Here is a tiny trained network, its code and every weight. The questions are about switching its units off for an input and a target symbol, where a switched-off unit gives its printed mean instead of its output.

import numpy as np


def w(rows, s, z=0):
    codes = np.array(rows[::2]) - 128.0
    scale = np.full(codes.shape[1], s)
    scale[-1] = z or s
    return codes * scale


def norm(h):
    return h / np.sqrt((h * h).mean(-1, keepdims=True) + 1e-5)


def f(y):
    return y / 2 * (1 + np.tanh(0.7978845608 * (y + 0.044715 * y**3)))


def softmax(a):
    e = np.exp(a - a.max(-1, keepdims=True))
    return e / e.sum(-1, keepdims=True)


def log_softmax(a):
    a = a - a.max(-1, keepdims=True)
    return a - np.log(np.exp(a).sum(-1, keepdims=True))


def net(x, mask):
    ids = ['ΔΘΞΠΦΨβγζηλμστω'.index(c) for c in x.split()]
    T = len(ids)
    res = E[ids] + P[:T]
    q, k, v = (norm(res) @ M[0].T for M in (Q, K, V))
    z = softmax(np.where(np.tri(T) > 0, q @ k.T / 4**0.5, -1e9)) @ v
    res = res + np.where(mask[0], z, O[0][:, -1]) @ O[0][:, :-1]
    y = f(norm(res) @ A[0][:, :-1].T + A[0][:, -1])
    res = res + np.where(mask[1:9], y, B[0][:, -1]) @ B[0][:, :-1]
    return log_softmax(norm(res)[-1] @ U[:, :-1].T + U[:, -1])


Q, K, V, O, A, B = {}, {}, {}, {}, {}, {}
E = w([
[139,221,97,27],'Δ',
[93,103,92,211],'Θ',
[134,143,137,104],'Ξ',
[88,146,94,117],'Π',
[96,144,106,123],'Φ',
[178,66,154,179],'Ψ',
[96,157,76,109],'β',
[94,121,155,121],'γ',
[131,30,177,250],'ζ',
[85,206,158,138],'η',
[86,114,152,157],'λ',
[111,154,94,113],'μ',
[167,151,222,166],'σ',
[86,116,149,152],'τ',
[168,38,165,99],'ω',
],0.024)
P = w([
[65,171,18,108],'0',
[69,179,26,104],'1',
[72,196,28,80],'2',
[61,198,40,72],'3',
[55,209,43,49],'4',
[42,210,65,41],'5',
[17,214,83,29],'6',
[4,213,84,30],'7',
],0.0039)
Q[0] = w([
[25,222,107,73],'h0',
[37,125,119,97],'h0',
[236,122,194,198],'h0',
[10,148,114,2],'h0',
],0.0088)
K[0] = w([
[118,251,214,23],'h0',
[34,141,254,106],'h0',
[48,176,47,212],'h0',
[101,120,160,28],'h0',
],0.0096)
V[0] = w([
[148,167,185,92],'h0',
[106,122,244,17],'h0',
[90,168,181,145],'h0',
[133,51,79,100],'h0',
],0.011)
O[0] = w([
[240,186,4,186,180],'h0',
[161,73,3,134,252],'h0',
[48,93,95,198,224],'h0',
[101,40,132,2,42],'h0',
],0.0088,0.003)
A[0] = w([
[96,67,162,237,163],'n0',
[96,125,187,115,193],'n1',
[133,225,99,153,63],'n2',
[251,225,183,119,5],'n3',
[106,99,108,200,154],'n4',
[154,78,84,148,89],'n5',
[99,142,114,77,253],'n6',
[205,109,156,94,94],'n7',
],0.015,0.0036)
B[0] = w([
[139,143,101,71,222],'n0',
[203,159,92,198,202],'n1',
[122,146,252,63,255],'n2',
[104,114,20,175,155],'n3',
[136,142,99,100,220],'n4',
[188,103,164,174,171],'n5',
[139,54,123,123,232],'n6',
[121,192,98,86,132],'n7',
],0.011,0.0062)
U = w([
[152,43,65,199,133],'Δ',
[110,137,147,149,78],'Θ',
[161,172,125,34,116],'Ξ',
[175,7,126,62,139],'Π',
[88,203,178,144,206],'Φ',
[121,67,158,171,254],'Ψ',
[179,125,168,139,120],'β',
[49,84,145,170,108],'γ',
[80,136,120,172,88],'ζ',
[192,216,124,243,131],'η',
[33,88,170,75,95],'λ',
[76,156,124,177,82],'μ',
[251,133,78,176,82],'σ',
[57,118,155,229,122],'τ',
[102,128,194,112,169],'ω',
],0.016,0.0098)

Each question gives the input, a string of symbols that net reads in full, and the target symbol t.
The units are the heads (4 rows each of Q, K, V and O) and the neurons (one row each of A and B). Each row of codes is followed by its name. A weight is (code - 128) times the scale printed after its matrix; where a second scale follows, it is the last column's (O, A, B and U).
mask holds one flag per unit, heads first, then neurons. A switched-off unit (its flag False) gives its mean, the last column of its rows in O or B, instead of its output. The means were averaged over made-up inputs and are rounded, as every weight is.
A unit's drop is (log p(t) with every unit on - log p(t) with that unit switched off) / (log p(t) with every unit on - log p(t) with every unit switched off).
The circuit of an input: a set's keep is (log p(t) with only the set's units on - log p(t) with every unit switched off) / (log p(t) with every unit on - log p(t) with every unit switched off). Starting from all 9 units, units are removed one at a time, each time the one whose removal leaves the highest keep (on an exact tie, the one counted first), for as long as the keep stays at least 0.8.
units of the circuit, in order: the units of the circuit, biggest drop first
most important unit: the unit with the biggest drop
k most important neurons: the k neurons with the biggest drops, biggest first
drop when u is switched off: that unit's drop, to one decimal
input λ η μ, target Φ: units of the circuit, in order -> (h0, n2, n1)
input β Φ Δ η λ, target Φ: units of the circuit, in order -> (h0, n6, n1, n2)
input Φ σ Θ Δ Ψ Θ η μ, target Φ: most important unit -> n2
input ω λ γ ω μ Φ β μ, target Π: 3 most important neurons -> (n1, n6, n3)
input λ Ξ β β Φ β Φ, target σ: 3 most important neurons -> (n5, n0, n7)
input μ Δ Δ Δ τ, target Ξ: units of the circuit, in order -> (n1, n2, h0)
input ω β Θ, target Π: units of the circuit, in order -> (h0, n0)
input μ β η η Π, target Φ: 2 most important neurons -> (n2, n1)
input σ Φ Δ Φ λ, target Ξ: 4 most important neurons -> (n0, n4, n1, n2)
input Ψ η η β η τ, target Φ: 3 most important neurons -> (n1, n2, n0)
input Δ Ξ β, target σ: 3 most important neurons -> (n5, n0, n7)
input λ γ Φ Π τ, target Δ: 2 most important neurons -> (n2, n5)
input μ Ξ μ, target σ: 3 most important neurons -> (n5, n0, n7)
input γ μ Ψ Φ, target Δ: 2 most important neurons -> (n2, n5)
input λ Φ Φ Φ, target τ: most important neuron -> (n1)
input μ μ Φ, target τ: drop when h0 is switched off -> 1.3
input ω σ Ξ γ Φ τ, target Δ: drop when n1 is switched off -> 0.1
input τ γ β, target Δ: drop when h0 is switched off -> 2.6
input Π Ξ η Φ Δ β τ, target Ξ: 2 most important neurons -> (n1, n0)
